Below are the code and all the weights of a small trained network. Each question names an input and a class and asks about switching units off, where a switched-off unit gives its printed mean instead of its output.

import numpy as np


def w(rows, s, z=0):
    codes = np.array(rows[::2]) - 128.0
    scale = np.full(codes.shape[1], s)
    scale[-1] = z or s
    return codes * scale


def f(y):
    return y / 2 * (1 + np.tanh(0.7978845608 * (y + 0.044715 * y**3)))


def log_softmax(a):
    a = a - a.max(-1, keepdims=True)
    return a - np.log(np.exp(a).sum(-1, keepdims=True))


def net(x, mask):
    res = np.array(x, float).reshape(1, 4) / 4 @ E
    y = f(res @ A[0][:, :-1].T + A[0][:, -1])
    res = res + np.where(mask, y, B[0][:, -1]) @ B[0][:, :-1]
    return log_softmax(res[-1] @ U[:, :-1].T + U[:, -1])


A, B = {}, {}
E = w([
[89,59,89,191,41],'x0',
[105,205,117,62,65],'x1',
[81,26,121,1,142],'x2',
[124,128,131,130,128],'x3',
],0.0076)
A[0] = w([
[115,88,105,178,75,138],'N1',
[197,145,188,101,161,72],'N2',
[162,95,160,151,156,205],'N3',
[123,197,141,74,220,92],'N4',
[110,90,203,187,171,162],'N5',
[140,49,164,206,221,99],'N6',
[134,215,96,106,61,62],'N7',
[32,95,132,113,132,168],'N8',
[95,131,69,104,198,141],'N9',
[179,212,113,203,91,33],'N10',
[124,144,116,117,49,39],'N11',
[137,50,70,24,127,123],'N12',
[111,226,121,58,36,76],'N13',
[122,59,53,174,54,85],'N14',
[149,98,82,2,138,85],'N15',
[217,157,165,78,233,86],'N16',
[108,73,59,197,73,93],'N17',
[247,188,58,196,106,57],'N18',
[141,140,205,161,113,2],'N19',
[106,163,149,64,67,52],'N20',
[137,205,124,188,123,3],'N21',
],0.0095,0.0058)
B[0] = w([
[67,236,188,69,60,184],'N1',
[61,144,151,172,77,151],'N2',
[131,254,98,74,89,187],'N3',
[63,88,192,77,30,205],'N4',
[134,216,60,71,152,180],'N5',
[115,132,33,90,236,199],'N6',
[132,182,28,152,195,165],'N7',
[170,161,131,130,39,198],'N8',
[163,138,141,167,67,160],'N9',
[190,18,110,141,96,191],'N10',
[18,163,110,81,76,128],'N11',
[203,88,85,200,89,255],'N12',
[73,227,53,39,139,210],'N13',
[58,164,195,87,85,195],'N14',
[174,94,82,213,97,230],'N15',
[55,158,176,135,45,213],'N16',
[119,155,134,123,101,195],'N17',
[184,4,162,167,104,195],'N18',
[74,10,98,208,150,115],'N19',
[91,100,36,124,218,159],'N20',
[127,103,52,250,77,156],'N21',
],0.0088,0.0066)
U = w([
[153,73,74,150,89,100],'0',
[67,153,8,56,182,212],'1',
[2,110,202,78,78,3],'2',
[134,165,78,84,109,200],'3',
],0.011,0.0047)

Each question gives the input, the list of numbers given to net, and the class t.
The units are the neurons (one row each of A and B). Each row of codes is followed by its name. A weight is (code - 128) times the scale printed after its matrix; where a second scale follows, it is the last column's (A, B and U).
mask holds one flag per neuron, in row order. A switched-off neuron (its flag False) gives its mean, the last column of its row in B, instead of its output. The means were averaged over made-up inputs and are rounded, as every weight is.
A unit's drop is (log p(t) with every unit on - log p(t) with that unit switched off) / (log p(t) with every unit on - log p(t) with every unit switched off).
The circuit of an input: a set's keep is (log p(t) with only the set's units on - log p(t) with every unit switched off) / (log p(t) with every unit on - log p(t) with every unit switched off). Starting from the 12 units with the biggest drops (on a tie, the unit counted first), units are removed one at a time, each time the one whose removal leaves the highest keep (on an exact tie, the one counted first), for as long as the keep stays at least 0.8.
circuit, biggest first: the units of the circuit, biggest drop first
most important unit: the unit with the biggest drop
top k neurons: the k neurons with the biggest drops, biggest first
drop when u is switched off: that unit's drop, to one decimal
input [-5,3,7,-6], class 0: circuit, biggest first -> N15, N12
input [1,-6,-4,-1], class 1: most important unit -> N6
input [7,7,-1,-7], class 1: circuit, biggest first -> N7, N13
input [-7,5,6,-1], class 2: top 2 neurons -> N4, N16
input [4,6,3,-2], class 1: circuit, biggest first -> N13, N20
input [-3,-7,-5,-5], class 1: top 2 neurons -> N6, N5
input [-3,3,-5,-1], class 0: circuit, biggest first -> N18, N10
input [-8,3,8,5], class 0: top 2 neurons -> N15, N12
input [-5,6,-2,6], class 1: circuit, biggest first -> N13, N7
input [-5,7,-7,5], class 0: top 3 neurons -> N18, N10, N21
input [7,4,8,3], class 0: top 2 neurons -> N12, N15
input [1,8,-8,7], class 0: top 3 neurons -> N18, N10, N21
input [1,8,3,-3], class 1: drop when N13 is switched off -> 0.1
input [-1,-6,1,-4], class 1: drop when N6 is switched off -> 0.2
input [-6,-3,-6,-3], class 0: circuit, biggest first -> N18
input [1,1,-7,5], class 0: drop when N16 is switched off -> 0.0
